Below is a small trained network, with its code and all its weights. Each question gives an input and a class and asks what happens when units are switched off, that is, made to give their printed mean instead of their output.

import numpy as np


def w(rows, s, z=0):
    codes = np.array(rows[::2]) - 128.0
    scale = np.full(codes.shape[1], s)
    scale[-1] = z or s
    return codes * scale


def f(y):
    return y / 2 * (1 + np.tanh(0.7978845608 * (y + 0.044715 * y**3)))


def log_softmax(a):
    a = a - a.max(-1, keepdims=True)
    return a - np.log(np.exp(a).sum(-1, keepdims=True))


def net(x, mask):
    res = np.array(x, float).reshape(1, 4) / 4 @ E
    y = f(res @ A[0][:, :-1].T + A[0][:, -1])
    res = res + np.where(mask, y, B[0][:, -1]) @ B[0][:, :-1]
    return log_softmax(res[-1] @ U[:, :-1].T + U[:, -1])


A, B = {}, {}
E = w([
[134,230,121,140,145,148,133],'x0',
[106,113,113,205,119,75,70],'x1',
[148,116,85,150,67,71,184],'x2',
[127,147,7,194,120,202,139],'x3',
],0.012)
A[0] = w([
[108,104,98,178,143,133,4,101],'neuron 0',
[125,145,108,105,135,195,120,225],'neuron 1',
[153,102,99,128,134,155,108,101],'neuron 2',
[119,116,142,102,142,162,156,80],'neuron 3',
[123,68,93,126,120,164,141,129],'neuron 4',
[99,118,114,136,119,157,114,142],'neuron 5',
[109,141,91,145,106,109,143,66],'neuron 6',
[116,119,128,122,95,80,95,153],'neuron 7',
[118,130,139,116,143,135,117,54],'neuron 8',
[118,78,144,119,128,102,127,252],'neuron 9',
[117,146,91,154,125,114,123,58],'neuron 10',
[132,81,158,124,116,76,101,136],'neuron 11',
[132,77,90,151,109,126,141,124],'neuron 12',
[112,116,158,92,136,122,122,163],'neuron 13',
],0.023,0.0035)
B[0] = w([
[97,138,227,174,253,203,138,246],'neuron 0',
[79,104,173,164,195,150,130,218],'neuron 1',
[82,113,94,148,156,142,158,169],'neuron 2',
[173,119,151,162,103,111,54,176],'neuron 3',
[70,160,83,79,107,127,220,204],'neuron 4',
[110,143,132,157,150,129,167,166],'neuron 5',
[120,86,96,119,78,92,44,188],'neuron 6',
[126,119,157,141,159,185,136,205],'neuron 7',
[216,143,158,163,92,170,185,144],'neuron 8',
[66,191,110,151,149,151,200,226],'neuron 9',
[214,130,182,79,103,123,151,183],'neuron 10',
[43,120,73,124,177,175,180,251],'neuron 11',
[116,143,79,89,76,74,141,218],'neuron 12',
[173,105,128,138,108,105,73,206],'neuron 13',
],0.015,0.014)
U = w([
[101,120,81,94,59,72,244,38],'0',
[96,115,185,166,228,163,201,238],'1',
[254,97,209,154,92,77,69,5],'2',
],0.0073,0.0018)

Each question gives the input, the list of numbers given to net, and the class t.
The units are the neurons (one row each of A and B). Each row of codes is followed by its name. A weight is (code - 128) times the scale printed after its matrix; where a second scale follows, it is the last column's (A, B and U).
mask holds one flag per neuron, in row order. A switched-off neuron (its flag False) gives its mean, the last column of its row in B, instead of its output. The means were averaged over made-up inputs and are rounded, as every weight is.
A unit's drop is (log p(t) with every unit on - log p(t) with that unit switched off) / (log p(t) with every unit on - log p(t) with every unit switched off).
The circuit of an input: a set's keep is (log p(t) with only the set's units on - log p(t) with every unit switched off) / (log p(t) with every unit on - log p(t) with every unit switched off). Starting from the 12 units with the biggest drops (on a tie, the unit counted first), units are removed one at a time, each time the one whose removal leaves the highest keep (on an exact tie, the one counted first), for as long as the keep stays at least 0.8.
circuit, biggest first: the units of the circuit, biggest drop first
top k neurons: the k neurons with the biggest drops, biggest first
drop of u: that unit's drop, to one decimal
input [-2,-6,-2,-6], class 2: circuit, biggest first	(neuron 13; neuron 3)
input [0,-4,4,-1], class 2: circuit, biggest first	(neuron 11; neuron 4; neuron 0)
input [1,-3,5,-1], class 2: circuit, biggest first	(neuron 11; neuron 4; neuron 0)
input [-5,1,6,-2], class 0: top neuron	(neuron 0)
input [-3,-6,-1,7], class 0: top 4 neurons	(neuron 0; neuron 4; neuron 12; neuron 7)
input [0,-7,-7,0], class 2: top 4 neurons	(neuron 3; neuron 11; neuron 0; neuron 9)
input [5,1,-1,-1], class 2: top 4 neurons	(neuron 11; neuron 0; neuron 9; neuron 4)
input [0,-2,-3,-4], class 2: top 2 neurons	(neuron 0; neuron 13)
input [-4,1,8,-2], class 0: drop of neuron 0	0.1
input [5,2,3,5], class 2: drop of neuron 4	0.1
input [-5,-1,6,3], class 0: drop of neuron 13	0.0
input [-3,-8,5,0], class 0: drop of neuron 0	0.2
